[[127 124 151 114 121 126 137 119 142]
 [109 132 129 129 128 145 116 134 131]
 [124 152 127 144 143 150 143 150 135]
 [128 115 130 133 114 127 129 118 132]
 [140 137 136 126 136 124 145 131 132]
 [131 134 110 140 135 132 125 137 118]
 [127 140 137 129 133 139 140 136 137]
 [118 119 127 120 122 127 110 122 124]
 [129 132 144 127 128 132 141 128 140]] Answer: 144

[[127 129 124 131 122 127 119 135 129 134 151]
 [127 126 133 140 136 128 141 126 122 117 119]
 [138 128 124 132 129 138 138 125 123 119 136]
 [132 132 149 135 138 122 119 126 133 143 115]
 [139 120 107 112 110 142 143 126 127 123 115]] Answer: 107

[[123 104 130 127 128 125 127 127]
 [126 115 119 127 128 127 128 129]
 [129 136 117 125 127 126 127 127]
 [117 115 129 127 128 119 127 119]
 [125 110 131 128 128 126 127 128]
 [115 122 128 128 128 117 128 115]
 [128 142 115 126 127 125 128 124]
 [124 129 116 126 128 124 128 124]
 [130 124 125 127 128 128 127 130]
 [121 145 117 126 128 120 128 116]
 [122 109 130 127 128 124 127 125]
 [131 121 115 126 127 130 128 133]] Answer: 115

[[118 118 127 119 140 130 125 100 120 123 133 125 129]
 [122 117 131 116 142 126 146 114 129 128 125 106 131]
 [127 122 133 124 137 129 138 131 132 122 120 123 135]
 [117 127 140 106 146 132 135 108 124 118 126 120 131]
 [120 124 134 132 137 128 124 116 124 128 122 135 130]
 [127 125 131 116 130 127 145 125 127 129 134 113 123]
 [120 132 131 105 135 132 126 107 121 122 138 120 125]
 [117 132 140 109 140 127 141 111 126 133 126 108 124]
 [119 131 128 126 134 127 117 107 124 135 127 124 128]
 [120 130 136 132 131 124 131 120 125 140 124 126 122]] Answer: 136

[[135 141 136 105 117 126]
 [122 124 106 141 127 122]
 [112 141 147 119 118 133]
 [117 142 139 113 117 131]
 [146 117 123 128 136 141]
 [126 118 127 135 133 138]] Answer: 127

[[144 128 135 154 142 116 101 131 128 103 132 133 129 138 111 123]
 [141 130 122 121 137 130 129 125 130 136 119 113 131 107 124 121]
 [136 126 118 126 143 134 147 130 126 141 118 113 125 113 150 126]
 [116 130 124 106 117 133 141 128 131 146 124 127 132 118 130 129]
 [101 126 135 109 100 139 148 127 125 143 137 142 126 139 142 137]] Answer: 135
---
[134 101 118 108 128 151 142] => 134

[129 123 126 150] => 126

[125 108 105 106] => 106

[[149 130 124 119 146 104 140]
 [106 112 116 114 130 122 140]
 [126 104 147 122 106 132 138]] => 146

[[142 125 158 124]
 [107 133 114 132]] => 133

[153 132 119 146 145 138 142] => 145

[117 114 132 101 120] => 117

[125 117 124 120 100 145 114] => 124

[127 105 141 129 118] => 127

[[142 147 138 112 140 120 132]
 [152 155 150 149 141 123 124]] => 150
---
[[123 100 141 118 109]
 [119 134 129 126 140]
 [151 139 150 117 107]] ⇒ 150

[[108 133 123 140 113 131 106]
 [134 144 130 129 124 119 128]] ⇒ 124

[[122 131 125 102 129 133 145]
 [121 125 139 126 114 138 129]] ⇒ 114

[[121 120 120 150 149]
 [126 128 135 124 128]
 [144 143 120 126 124]] ⇒ 120

[[109 125 128 128 125 127 127]
 [156 100 128 129 118 122 136]
 [113 131 126 129 107 126 127]] ⇒ 107

[136 157 128 127 141] ⇒ 128
---
[[131, 113, 122, 109, 143, 124, 103], [131, 112, 123, 110, 146, 124, 103], [128, 119, 118, 106, 133, 125, 104]] Answer: 131
[[139, 117, 126, 109, 132], [137, 122, 119, 125, 119], [125, 136, 106, 125, 138]] Answer: 137
[[119, 117, 122, 152], [114, 128, 123, 144], [105, 145, 124, 136]] Answer: 114
[[116, 122, 110, 136, 116, 133], [139, 137, 134, 130, 146, 132], [110, 138, 155, 126, 131, 146]] Answer: 139
[[128, 127, 141, 130, 135, 114, 116], [120, 122, 129, 134, 114, 142, 129], [155, 132, 117, 106, 130, 127, 145]] Answer: 120
[[146, 122, 112, 145], [106, 130, 133, 106], [117, 111, 128, 127]] Answer: 106
[[119, 119, 122, 107], [121, 125, 124, 105], [136, 150, 142, 131]] Answer: 121
[[127, 116, 133, 139], [132, 129, 107, 131], [114, 134, 150, 126]] Answer: 132
[[125, 125, 130, 117, 132], [128, 141, 125, 129, 122], [123, 135, 151, 123, 122]] Answer: 128
[[153, 106, 109, 119], [140, 140, 124, 152], [108, 115, 130, 132]] Answer: 140
---
Q: [131 111 125 109 140 150]
A: 111

Q: [156 151 129 134 129 144 151]
A: 129

Q: [152 155 106 126 128]
A: 152

Q: [107 119 108 112 129 131]
A: 119

Q: [111 106 147 140 104 151]
A: 106

Q:
[[145 149 115 134 120 124 127]
 [127 142 130 130 120 133 114]]
A: 130
---
Q:
[[143 114 139 123 155 130 115]
 [133 137 138 155 107 130 119]
 [141 138 132 127 147 132 157]]
A: 114

Q:
[[151 137 137 120 128 147 139]
 [139 137 135 157 128 128 121]
 [121 137 138 120 128 128 138]]
A: 137

Q:
[[130 128 128 123 133 126 110]
 [149 131 136 153 131 104 124]
 [126 124 134 119 132 131  99]]
A: 128

Q:
[[121 108 134 133 150 137]
 [120 106 136 121 133 142]
 [123 106 133 123 135 133]]
A: 108

Q:
[[132 110 144 122]
 [145 131 119 131]
 [150 140 115 130]]
A: 110

Q:
[[137 145 127 128 131]
 [131 119 152 134 154]
 [107 119 130 131 141]]
A: 145
---
141  115  132  118  116
120  150  136  107  134
-> 150

124  144  136  129  124
125  135  124  103  117
137  130  126  138  134
-> 135

102  148  123  136  111  125  136
135  135  118  145  125  129  148
129  128  122  135  123  130  115
-> 135

129  121  131  123
134  128  132  133
126  104  133  127
-> 128

118  129  128  120
125  105  124  116
-> 105

153  114  154  123  136  115
152  146  146   99  102  138
-> 146

128  132  128  156
125  101  151  140
-> 101

149  129  119  127  128  102  119
134  147  128  139  134  115  140
139  133  129  127  132  130  129
-> 147
---
[[124 127 134 130 123]
 [139 124 119 132 127]
 [130 119 135 144 105]] gives 119

[[105 153 133 151 153 154]
 [132 156 110 152 155 157]
 [127 102 148 105 103 104]] gives 102

[[143 139 134 130 132 124 106]
 [110 117 142 108 130 146 156]
 [153 125 102 106 133 147 116]] gives 125

[[104 156 123 151]
 [128 125 127 128]
 [127 128 128 127]] gives 128

[[122 128 112 119 113 128 122]
 [105 120 131 143 119 152  99]
 [135 123 121 118 130 123 130]] gives 123

[[128 120 113 107 115 144]
 [129 127 127 131 129 131]
 [131 134 129 125 129 124]] gives 134

[[130 127 127 130 130 129 129]
 [126 125 123 127 127 125 124]
 [109 145 146 106 104 102 115]] gives 145

[[129 129 127 125]
 [128 126 128 131]
 [142 142 100 118]] gives 142

[[127 126 125 153 129 126]
 [123 117 133 153 113 120]
 [122 126 133 153 129 126]] gives 126

[[128 150 127 149 128]
 [127 128 133 141 128]
 [150 128 129 127 154]] gives 128
---
[155 125 109 135 129] 109, 155

[117 149 102 100 131 151 130] 100, 151

[119 145 102 123 149 131 137] 123, 149

[[132 118 141 117 128 126 128]
 [130 132 129 129 123 128 139]
 [136 106 120 127 133 136 137]] 129, 141

[[141 150 111 123 119]
 [132 112 148 132 108]
 [104 141 142 142 116]] 148, 150

[123 125 150 127 145] 150, 150
